Here is a tiny trained network, its code and every weight. The questions are about switching its units off for an input and a class, where a switched-off unit gives its printed mean instead of its output.

import numpy as np


def w(rows, s, z=0):
    codes = np.array(rows[::2]) - 128.0
    scale = np.full(codes.shape[1], s)
    scale[-1] = z or s
    return codes * scale


def norm(h):
    return h / np.sqrt((h * h).mean(-1, keepdims=True) + 1e-5)


def f(y):
    return y / 2 * (1 + np.tanh(0.7978845608 * (y + 0.044715 * y**3)))


def log_softmax(a):
    a = a - a.max(-1, keepdims=True)
    return a - np.log(np.exp(a).sum(-1, keepdims=True))


def net(x, mask):
    res = np.array(x, float).reshape(1, 8) / 4 @ E
    u = 0
    for l in range(2):
        y = f(norm(res) @ A[l][:, :-1].T + A[l][:, -1])
        res = res + np.where(mask[u : u + 8], y, B[l][:, -1]) @ B[l][:, :-1]
        u += 8
    return log_softmax(norm(res)[-1] @ U[:, :-1].T + U[:, -1])


A, B = {}, {}
E = w([
[145,93,127,123,48,178,181,65,170,73,104],'x0',
[201,189,27,195,93,151,170,192,85,140,76],'x1',
[86,108,137,107,181,178,172,94,5,105,65],'x2',
[217,190,164,33,130,138,171,108,102,160,179],'x3',
[189,143,201,166,159,96,111,92,159,157,20],'x4',
[128,127,128,128,130,127,126,127,129,128,127],'x5',
[131,128,127,129,127,129,127,127,128,129,128],'x6',
[129,129,127,128,130,124,130,128,129,130,127],'x7',
],0.0028)
A[0] = w([
[56,75,232,51,154,89,87,75,164,96,159,68],'L0N1',
[202,109,196,184,195,82,159,87,165,177,36,50],'L0N2',
[129,130,140,92,152,166,190,101,41,84,118,106],'L0N3',
[80,199,147,161,251,86,83,209,96,223,161,56],'L0N4',
[49,56,102,221,103,133,47,149,150,82,86,77],'L0N5',
[195,196,33,161,65,141,162,176,108,92,96,126],'L0N6',
[112,82,106,129,163,180,133,84,59,147,82,1],'L0N7',
[192,116,200,181,191,79,152,93,167,162,29,24],'L0N8',
],0.0033,0.0022)
B[0] = w([
[166,119,82,243,201,208,104,77,118,194,175,246],'L0N1',
[47,194,107,87,39,186,58,140,100,96,157,189],'L0N2',
[140,166,158,134,125,56,138,156,178,117,154,173],'L0N3',
[210,4,66,75,55,81,101,90,92,50,86,205],'L0N4',
[151,147,166,52,140,132,179,153,139,194,116,221],'L0N5',
[120,96,160,144,203,159,90,56,132,168,170,255],'L0N6',
[123,181,140,162,126,58,151,144,155,59,155,123],'L0N7',
[65,179,117,109,53,186,53,142,106,92,144,179],'L0N8',
],0.0041,0.0021)
A[1] = w([
[59,95,32,98,105,155,188,178,95,104,254,68],'L1N1',
[177,175,43,214,117,163,153,164,86,152,90,69],'L1N2',
[198,182,41,188,101,153,156,168,93,149,86,85],'L1N3',
[141,96,141,155,37,206,214,43,197,68,107,32],'L1N4',
[16,49,91,216,121,116,114,191,171,126,54,128],'L1N5',
[79,133,177,100,192,135,164,105,4,90,79,80],'L1N6',
[143,124,127,162,69,72,79,172,222,163,171,6],'L1N7',
[192,143,139,96,95,99,67,143,207,199,185,124],'L1N8',
],0.0038,0.0015)
B[1] = w([
[123,188,198,153,81,141,44,96,146,119,7,232],'L1N1',
[77,75,175,130,176,136,92,69,172,122,184,179],'L1N2',
[62,67,193,110,160,131,114,89,158,140,166,186],'L1N3',
[137,84,73,109,178,27,49,208,51,142,127,216],'L1N4',
[229,207,161,28,107,154,194,117,76,169,195,230],'L1N5',
[126,130,58,213,87,95,180,188,254,98,137,207],'L1N6',
[114,142,95,175,161,100,186,116,126,45,98,179],'L1N7',
[74,121,118,152,133,146,202,159,102,107,89,251],'L1N8',
],0.0055,0.0025)
U = w([
[75,52,176,190,228,190,76,38,165,180,198,253],'0',
[81,231,174,128,12,173,11,122,126,93,41,205],'1',
[114,150,80,223,138,68,253,180,196,45,117,143],'2',
[188,25,64,69,132,32,50,171,27,122,111,19],'3',
[195,196,169,16,110,172,249,153,83,213,159,2],'4',
],0.0065,0.00074)

Each question gives the input, the list of numbers given to net, and the class t.
The units are the neurons (one row each of A and B). Each row of codes is followed by its name. A weight is (code - 128) times the scale printed after its matrix; where a second scale follows, it is the last column's (A, B and U).
mask holds one flag per neuron, layer by layer. A switched-off neuron (its flag False) gives its mean, the last column of its row in B, instead of its output. The means were averaged over made-up inputs and are rounded, as every weight is.
A unit's drop is (log p(t) with every unit on - log p(t) with that unit switched off) / (log p(t) with every unit on - log p(t) with every unit switched off).
The circuit of an input: a set's keep is (log p(t) with only the set's units on - log p(t) with every unit switched off) / (log p(t) with every unit on - log p(t) with every unit switched off). Starting from the 12 units with the biggest drops (on a tie, the unit counted first), units are removed one at a time, each time the one whose removal leaves the highest keep (on an exact tie, the one counted first), for as long as the keep stays at least 0.8.
units of the circuit, in order: the units of the circuit, biggest drop first
most important unit: the unit with the biggest drop
top k neurons: the k neurons with the biggest drops, biggest first
k most important neurons of layer l: the k neurons of layer l with the biggest drops, biggest first
input [-3,0,8,5,-6,5,2,5], class 2: top 2 neurons : (L1N6, L0N2)
input [-5,8,7,7,0,2,7,-4], class 0: top 3 neurons : (L1N2, L1N3, L1N5)
input [-6,5,7,5,8,1,-6,-8], class 1: units of the circuit, in order : (L0N2, L0N8, L1N5)
input [7,4,-2,-8,7,-7,-2,8], class 4: top 4 neurons : (L1N5, L1N1, L0N4, L0N5)
input [6,5,5,3,-1,4,0,-4], class 3: 3 most important neurons of layer 1 : (L1N4, L1N8, L1N7)
input [-6,8,7,2,6,5,-4,-1], class 0: most important unit : L1N2
input [8,8,0,-7,-3,-5,6,-6], class 0: top 4 neurons : (L1N2, L1N3, L0N4, L0N6)
input [3,1,0,6,-6,3,1,7], class 1: 2 most important neurons of layer 1 : (L1N1, L1N5)
input [-8,5,-8,5,3,-2,-8,2], class 2: units of the circuit, in order : (L1N8, L1N7)
input [8,-5,-7,0,6,8,5,-1], class 3: top 3 neurons : (L1N4, L1N1, L1N6)
input [-3,8,0,3,-8,-5,-7,-8], class 0: units of the circuit, in order : (L1N2, L1N3)
input [-5,3,-8,5,6,5,0,-1], class 2: units of the circuit, in order : (L1N7, L1N8)
input [7,-3,-6,2,-8,5,1,-8], class 1: top 3 neurons : (L1N1, L0N4, L1N6)
input [-8,-3,-3,-4,-1,6,7,-2], class 3: units of the circuit, in order : (L0N4)
input [-6,-3,-3,0,-4,-6,6,5], class 3: top 2 neurons : (L0N4, L0N2)
input [7,-4,4,-6,8,3,1,-1], class 1: units of the circuit, in order : (L0N8, L0N2)
input [-3,0,1,-7,8,0,4,-2], class 1: 2 most important neurons of layer 0 : (L0N8, L0N2)
input [2,-1,-8,7,-3,-2,-6,-8], class 2: units of the circuit, in order : (L1N5, L1N8)
input [-3,-6,5,-8,-7,-2,-4,6], class 4: units of the circuit, in order : (L1N5, L0N6)
input [6,0,5,-7,4,-3,4,-5], class 4: 3 most important neurons of layer 1 : (L1N5, L1N1, L1N7)
input [8,-5,-1,6,0,2,-1,3], class 3: units of the circuit, in order : (L1N4)
input [4,-5,-8,-4,0,4,1,-7], class 2: top 2 neurons : (L1N7, L0N6)
input [-3,-1,-3,-5,6,-4,-3,4], class 1: top 3 neurons : (L0N2, L0N8, L1N4)
input [7,3,6,-7,-4,1,6,4], class 3: top 3 neurons : (L1N4, L1N8, L1N7)
input [-4,1,6,-1,-5,-5,-4,-8], class 2: top 2 neurons : (L1N6, L0N2)
